Here is a tiny trained network, its code and every weight. The questions are about switching its units off for an input and a target symbol, where a switched-off unit gives its printed mean instead of its output.

import numpy as np


def w(rows, s, z=0):
    codes = np.array(rows[::2]) - 128.0
    scale = np.full(codes.shape[1], s)
    scale[-1] = z or s
    return codes * scale


def f(y):
    return np.maximum(y, 0)


def softmax(a):
    e = np.exp(a - a.max(-1, keepdims=True))
    return e / e.sum(-1, keepdims=True)


def log_softmax(a):
    a = a - a.max(-1, keepdims=True)
    return a - np.log(np.exp(a).sum(-1, keepdims=True))


def net(x, mask):
    ids = ['ΓΠΣΨαβδεηλξτφ'.index(c) for c in x.split()]
    T = len(ids)
    res = E[ids] + P[:T]
    u = 0
    for l in range(2):
        q, k, v = (res @ M[l].T for M in (Q, K, V))
        z = softmax(np.where(np.tri(T) > 0, q @ k.T / 2**0.5, -1e9)) @ v
        res = res + np.where(mask[u], z, O[l][:, -1]) @ O[l][:, :-1]
        u += 1
        y = f(res @ A[l][:, :-1].T + A[l][:, -1])
        res = res + np.where(mask[u : u + 16], y, B[l][:, -1]) @ B[l][:, :-1]
        u += 16
    return log_softmax(res[-1] @ U[:, :-1].T + U[:, -1])


Q, K, V, O, A, B = {}, {}, {}, {}, {}, {}
E = w([
[63,106,170],'Γ',
[36,160,31],'Π',
[174,228,144],'Σ',
[115,177,33],'Ψ',
[125,63,39],'α',
[117,161,126],'β',
[112,164,126],'δ',
[195,217,92],'ε',
[57,58,103],'η',
[199,182,184],'λ',
[99,120,190],'ξ',
[101,243,55],'τ',
[202,120,248],'φ',
],0.017)
P = w([
[4,247,121],'0',
[18,227,115],'1',
[48,210,114],'2',
[101,186,112],'3',
[127,179,110],'4',
[158,169,111],'5',
[186,164,107],'6',
[195,159,107],'7',
[211,150,109],'8',
[195,150,112],'9',
],0.0043)
Q[0] = w([
[157,5,87],'L0H1',
[139,128,72],'L0H1',
],0.012)
K[0] = w([
[3,79,96],'L0H1',
[104,49,171],'L0H1',
],0.0067)
V[0] = w([
[246,4,156],'L0H1',
[137,3,192],'L0H1',
],0.0055)
O[0] = w([
[54,168,134,5],'L0H1',
[2,189,136,3],'L0H1',
],0.0078,0.0062)
A[0] = w([
[146,153,90,126],'L0N1',
[166,109,165,46],'L0N2',
[165,169,6,52],'L0N3',
[119,211,140,164],'L0N4',
[89,84,125,202],'L0N5',
[118,66,33,136],'L0N6',
[155,149,40,104],'L0N7',
[147,75,92,215],'L0N8',
[159,120,167,103],'L0N9',
[148,149,114,111],'L0N10',
[164,208,93,186],'L0N11',
[144,72,103,254],'L0N12',
[85,4,73,78],'L0N13',
[211,168,149,114],'L0N14',
[99,120,72,108],'L0N15',
[62,48,167,109],'L0N16',
],0.013,0.0041)
B[0] = w([
[111,136,100,183],'L0N1',
[129,112,167,156],'L0N2',
[165,34,81,246],'L0N3',
[197,121,77,174],'L0N4',
[93,205,162,147],'L0N5',
[96,32,126,181],'L0N6',
[126,113,84,217],'L0N7',
[59,109,167,185],'L0N8',
[133,108,193,161],'L0N9',
[131,169,111,165],'L0N10',
[175,187,95,245],'L0N11',
[52,165,136,188],'L0N12',
[35,159,149,162],'L0N13',
[150,160,139,246],'L0N14',
[120,78,130,154],'L0N15',
[153,254,99,144],'L0N16',
],0.0073,0.012)
Q[1] = w([
[188,2,104],'L1H1',
[85,111,126],'L1H1',
],0.0099)
K[1] = w([
[121,99,49],'L1H1',
[2,21,156],'L1H1',
],0.0055)
V[1] = w([
[58,226,50],'L1H1',
[96,207,1],'L1H1',
],0.0038)
O[1] = w([
[147,2,180,163],'L1H1',
[185,99,63,255],'L1H1',
],0.0088,0.0062)
A[1] = w([
[229,97,124,148],'L1N1',
[65,166,27,201],'L1N2',
[191,167,151,57],'L1N3',
[125,61,84,225],'L1N4',
[133,197,255,163],'L1N5',
[10,58,116,189],'L1N6',
[214,120,114,186],'L1N7',
[144,6,122,141],'L1N8',
[184,231,109,91],'L1N9',
[159,104,142,55],'L1N10',
[123,113,248,9],'L1N11',
[184,149,100,157],'L1N12',
[184,242,185,176],'L1N13',
[108,149,234,1],'L1N14',
[175,245,208,160],'L1N15',
[179,79,167,81],'L1N16',
],0.011,0.0065)
B[1] = w([
[35,146,146,255],'L1N1',
[190,53,93,204],'L1N2',
[181,131,166,176],'L1N3',
[104,106,167,213],'L1N4',
[58,59,148,164],'L1N5',
[216,177,229,191],'L1N6',
[38,160,234,254],'L1N7',
[66,107,48,193],'L1N8',
[184,156,139,211],'L1N9',
[176,119,110,139],'L1N10',
[43,207,6,146],'L1N11',
[79,181,135,224],'L1N12',
[251,73,134,199],'L1N13',
[155,254,24,142],'L1N14',
[185,80,61,189],'L1N15',
[180,162,35,150],'L1N16',
],0.0075,0.021)
U = w([
[131,92,138,107],'Γ',
[168,29,86,33],'Π',
[180,204,91,20],'Σ',
[84,75,66,57],'Ψ',
[110,28,194,52],'α',
[122,126,144,209],'β',
[121,121,143,174],'δ',
[82,232,173,46],'ε',
[96,108,235,104],'η',
[174,83,137,143],'λ',
[136,104,103,247],'ξ',
[44,174,111,210],'τ',
[170,155,4,169],'φ',
],0.012,0.011)

Each question gives the input, a string of symbols that net reads in full, and the target symbol t.
The units are the heads (2 rows each of Q, K, V and O) and the neurons (one row each of A and B). Each row of codes is followed by its name. A weight is (code - 128) times the scale printed after its matrix; where a second scale follows, it is the last column's (O, A, B and U).
mask holds one flag per unit, layer by layer, with each layer's heads first. A switched-off unit (its flag False) gives its mean, the last column of its rows in O or B, instead of its output. The means were averaged over made-up inputs and are rounded, as every weight is.
A unit's drop is (log p(t) with every unit on - log p(t) with that unit switched off) / (log p(t) with every unit on - log p(t) with every unit switched off).
The circuit of an input: a set's keep is (log p(t) with only the set's units on - log p(t) with every unit switched off) / (log p(t) with every unit on - log p(t) with every unit switched off). Starting from the 12 units with the biggest drops (on a tie, the unit counted first), units are removed one at a time, each time the one whose removal leaves the highest keep (on an exact tie, the one counted first), for as long as the keep stays at least 0.8.
units of the circuit, in order: the units of the circuit, biggest drop first
unit that matters most: the unit with the biggest drop
k most important neurons: the k neurons with the biggest drops, biggest first
top k neurons in layer l: the k neurons of layer l with the biggest drops, biggest first
drop of u: that unit's drop, to one decimal
input Π Ψ τ β, target τ: unit that matters most	L1N13
input β φ τ, target φ: units of the circuit, in order	[L1N2; L0N11]
input τ ε η δ τ λ Γ, target τ: units of the circuit, in order	[L1N13; L1N2]
input Ψ Γ ε τ λ β φ Γ, target φ: top 3 neurons in layer 0	[L0N3; L0N16; L0N6]
input α ε φ τ α δ φ δ, target φ: units of the circuit, in order	[L0H1; L1N7; L1N1]
input δ φ λ ξ φ η δ, target φ: units of the circuit, in order	[L1N7; L0H1; L1N1]
input ε λ Σ τ φ Γ, target φ: 3 most important neurons	[L0N3; L1N7; L1N14]
input Ψ Ψ ξ τ λ λ ξ λ, target λ: 3 most important neurons	[L1N13; L0N3; L1N15]
input ε α φ ξ, target φ: 2 most important neurons	[L0N3; L1N7]
input η λ Π φ α α α τ Π η, target η: 2 most important neurons	[L1N6; L0N13]
input τ δ δ φ Ψ β, target φ: top 4 neurons in layer 1	[L1N7; L1N6; L1N4; L1N1]
input δ δ λ δ ε, target ε: 2 most important neurons	[L1N7; L1N1]
input β ε Π Γ Ψ ξ η λ, target λ: 3 most important neurons	[L1N13; L1N15; L0N3]
input δ η ξ τ δ, target τ: units of the circuit, in order	[L1N13]
input τ τ Σ λ τ η Ψ δ φ, target φ: 2 most important neurons	[L1N11; L1N16]
input τ β τ, target τ: top 2 neurons in layer 0	[L0N3; L0N11]
input β η φ β, target φ: 2 most important neurons	[L0N3; L1N7]
input τ β η τ, target τ: drop of L1N7	1.0
input ε Ψ Π τ Σ η α τ Ψ Γ, target τ: drop of L1N1	-0.2
input α α Ψ τ δ, target τ: drop of L1N1	0.0
input λ Γ Π ε α β λ β α, target α: drop of L0N6	0.1
input λ Π Σ Σ, target Σ: most important neuron	[L1N13]
